Below are the code and all the weights of a small trained network. Each question names an input and a target symbol and asks about switching units off, where a switched-off unit gives its printed mean instead of its output.

import numpy as np


def w(rows, s, z=0):
    codes = np.array(rows[::2]) - 128.0
    scale = np.full(codes.shape[1], s)
    scale[-1] = z or s
    return codes * scale


def f(y):
    return np.maximum(y, 0)


def softmax(a):
    e = np.exp(a - a.max(-1, keepdims=True))
    return e / e.sum(-1, keepdims=True)


def log_softmax(a):
    a = a - a.max(-1, keepdims=True)
    return a - np.log(np.exp(a).sum(-1, keepdims=True))


def net(x, mask):
    ids = ['αβγδεζθλμστφω'.index(c) for c in x.split()]
    T = len(ids)
    res = E[ids] + P[:T]
    r = res
    for j in range(3):
        rows = slice(2 * j, 2 * j + 2)
        q, k, v = (r @ M[0][rows].T for M in (Q, K, V))
        z = softmax(np.where(np.tri(T) > 0, q @ k.T / 2**0.5, -1e9)) @ v
        o = O[0][rows]
        res = res + np.where(mask[j], z, o[:, -1]) @ o[:, :-1]
    y = f(res @ A[0][:, :-1].T + A[0][:, -1])
    res = res + np.where(mask[3:7], y, B[0][:, -1]) @ B[0][:, :-1]
    return log_softmax(res[-1] @ U[:, :-1].T + U[:, -1])


Q, K, V, O, A, B = {}, {}, {}, {}, {}, {}
E = w([
[188,114,122,164,254,157],'α',
[43,140,13,92,154,134],'β',
[182,186,55,182,99,250],'γ',
[82,119,121,115,118,76],'δ',
[111,209,112,250,84,143],'ε',
[147,96,91,148,121,112],'ζ',
[46,208,90,172,161,154],'θ',
[127,200,173,86,156,143],'λ',
[145,154,154,125,66,127],'μ',
[171,143,80,44,115,173],'σ',
[134,113,96,105,217,125],'τ',
[122,125,159,198,211,90],'φ',
[89,111,187,86,176,118],'ω',
],0.012)
P = w([
[73,69,178,160,83,116],'0',
[145,113,160,144,174,154],'1',
[179,164,122,123,86,54],'2',
[141,128,138,148,174,167],'3',
[191,187,97,123,85,37],'4',
[133,132,126,164,166,169],'5',
[209,209,76,119,87,25],'6',
[124,137,114,177,172,178],'7',
[213,226,56,132,86,1],'8',
[167,133,138,154,169,189],'9',
],0.0078)
Q[0] = w([
[110,128,182,185,108,118],'h1',
[29,27,179,125,126,254],'h1',
[182,244,49,134,137,38],'h2',
[200,94,147,183,125,110],'h2',
[204,240,78,145,68,28],'h3',
[60,94,202,152,46,209],'h3',
],0.027)
K[0] = w([
[145,111,146,161,157,98],'h1',
[155,79,251,52,106,120],'h1',
[89,206,26,180,132,150],'h2',
[160,91,108,195,132,123],'h2',
[116,235,89,189,106,148],'h3',
[114,113,241,103,101,123],'h3',
],0.031)
V[0] = w([
[37,136,65,22,93,171],'h1',
[69,251,149,178,162,145],'h1',
[151,81,138,148,25,96],'h2',
[200,73,52,206,119,149],'h2',
[166,57,54,68,117,106],'h3',
[143,16,43,180,104,173],'h3',
],0.014)
O[0] = w([
[159,221,2,37,124,208,115],'h1',
[153,227,193,121,182,33,254],'h1',
[204,96,202,68,78,88,50],'h2',
[220,4,55,154,95,148,172],'h2',
[79,169,51,131,140,35,76],'h3',
[195,161,38,179,151,23,127],'h3',
],0.0076,0.0072)
A[0] = w([
[72,139,127,160,6,102,24],'n1',
[78,69,109,74,209,96,11],'n2',
[37,81,126,68,128,67,99],'n3',
[96,99,113,85,50,97,1],'n4',
],0.02,0.0056)
B[0] = w([
[178,56,77,7,188,184,193],'n1',
[38,32,162,61,156,126,251],'n2',
[148,146,92,177,42,200,254],'n3',
[71,153,167,224,199,141,184],'n4',
],0.017,0.0032)
U = w([
[91,86,146,178,171,73,73],'α',
[144,169,50,58,123,111,179],'β',
[163,95,66,170,88,37,230],'γ',
[168,117,101,183,144,203,52],'δ',
[180,88,201,66,87,81,253],'ε',
[145,98,95,183,242,139,27],'ζ',
[117,208,163,110,197,84,178],'θ',
[91,133,183,97,129,167,49],'λ',
[136,81,142,26,195,120,90],'μ',
[74,169,93,250,192,140,40],'σ',
[69,87,91,107,101,86,132],'τ',
[134,129,166,253,130,126,44],'φ',
[81,132,110,180,21,97,223],'ω',
],0.0061,0.0055)

Each question gives the input, a string of symbols that net reads in full, and the target symbol t.
The units are the heads (2 rows each of Q, K, V and O) and the neurons (one row each of A and B). Each row of codes is followed by its name. A weight is (code - 128) times the scale printed after its matrix; where a second scale follows, it is the last column's (O, A, B and U).
mask holds one flag per unit, heads first, then neurons. A switched-off unit (its flag False) gives its mean, the last column of its rows in O or B, instead of its output. The means were averaged over made-up inputs and are rounded, as every weight is.
A unit's drop is (log p(t) with every unit on - log p(t) with that unit switched off) / (log p(t) with every unit on - log p(t) with every unit switched off).
The circuit of an input: a set's keep is (log p(t) with only the set's units on - log p(t) with every unit switched off) / (log p(t) with every unit on - log p(t) with every unit switched off). Starting from all 7 units, units are removed one at a time, each time the one whose removal leaves the highest keep (on an exact tie, the one counted first), for as long as the keep stays at least 0.8.
circuit, biggest first: the units of the circuit, biggest drop first
unit that matters most: the unit with the biggest drop
top k neurons: the k neurons with the biggest drops, biggest first
heads that matter: for each layer, one digit per head in row order, 1 if its drop is at least 0.15 and else 0, layers parted by /
drop when u is switched off: that unit's drop, to one decimal
input θ β μ μ ζ β δ ζ θ, target θ: circuit, biggest first -> (h1)
input σ σ λ α φ β, target τ: heads that matter -> 011
input σ λ ζ γ, target δ: circuit, biggest first -> (h2, h1)
input ω σ ζ λ β τ α ε, target φ: circuit, biggest first -> (h3, h1)
input β φ φ μ μ, target β: heads that matter -> 100
input δ ω δ ω α τ, target μ: heads that matter -> 000
input γ θ γ ω δ, target γ: circuit, biggest first -> (h3, h2)
input φ δ λ λ γ σ μ, target γ: circuit, biggest first -> (h2, h3)
input θ φ δ φ ε, target ε: circuit, biggest first -> (h2, h1, n1)
input σ λ ζ φ, target α: circuit, biggest first -> (n2, h1)
input ω ζ μ δ δ σ ε δ δ, target ε: circuit, biggest first -> (h2, h3)
input β θ δ ω, target λ: circuit, biggest first -> (h2, n2, h3, n3)
input φ φ ε γ τ σ ζ σ τ, target γ: heads that matter -> 011
input θ δ ζ μ ε τ σ ε ζ, target ε: unit that matters most -> h3
input φ ω μ μ δ σ, target β: circuit, biggest first -> (h1, h3)
input α σ δ δ μ λ α, target α: circuit, biggest first -> (h1, n2, h3)
input σ ζ δ μ λ, target λ: top 2 neurons -> (n1, n3)
input φ μ λ μ ω, target ω: heads that matter -> 100
input λ ω μ α μ μ γ τ σ, target γ: heads that matter -> 011
input μ δ σ σ θ σ δ β ζ, target β: unit that matters most -> h1
input σ α θ σ ω, target θ: heads that matter -> 110
input λ φ θ μ φ, target θ: drop when n1 is switched off -> 0.0
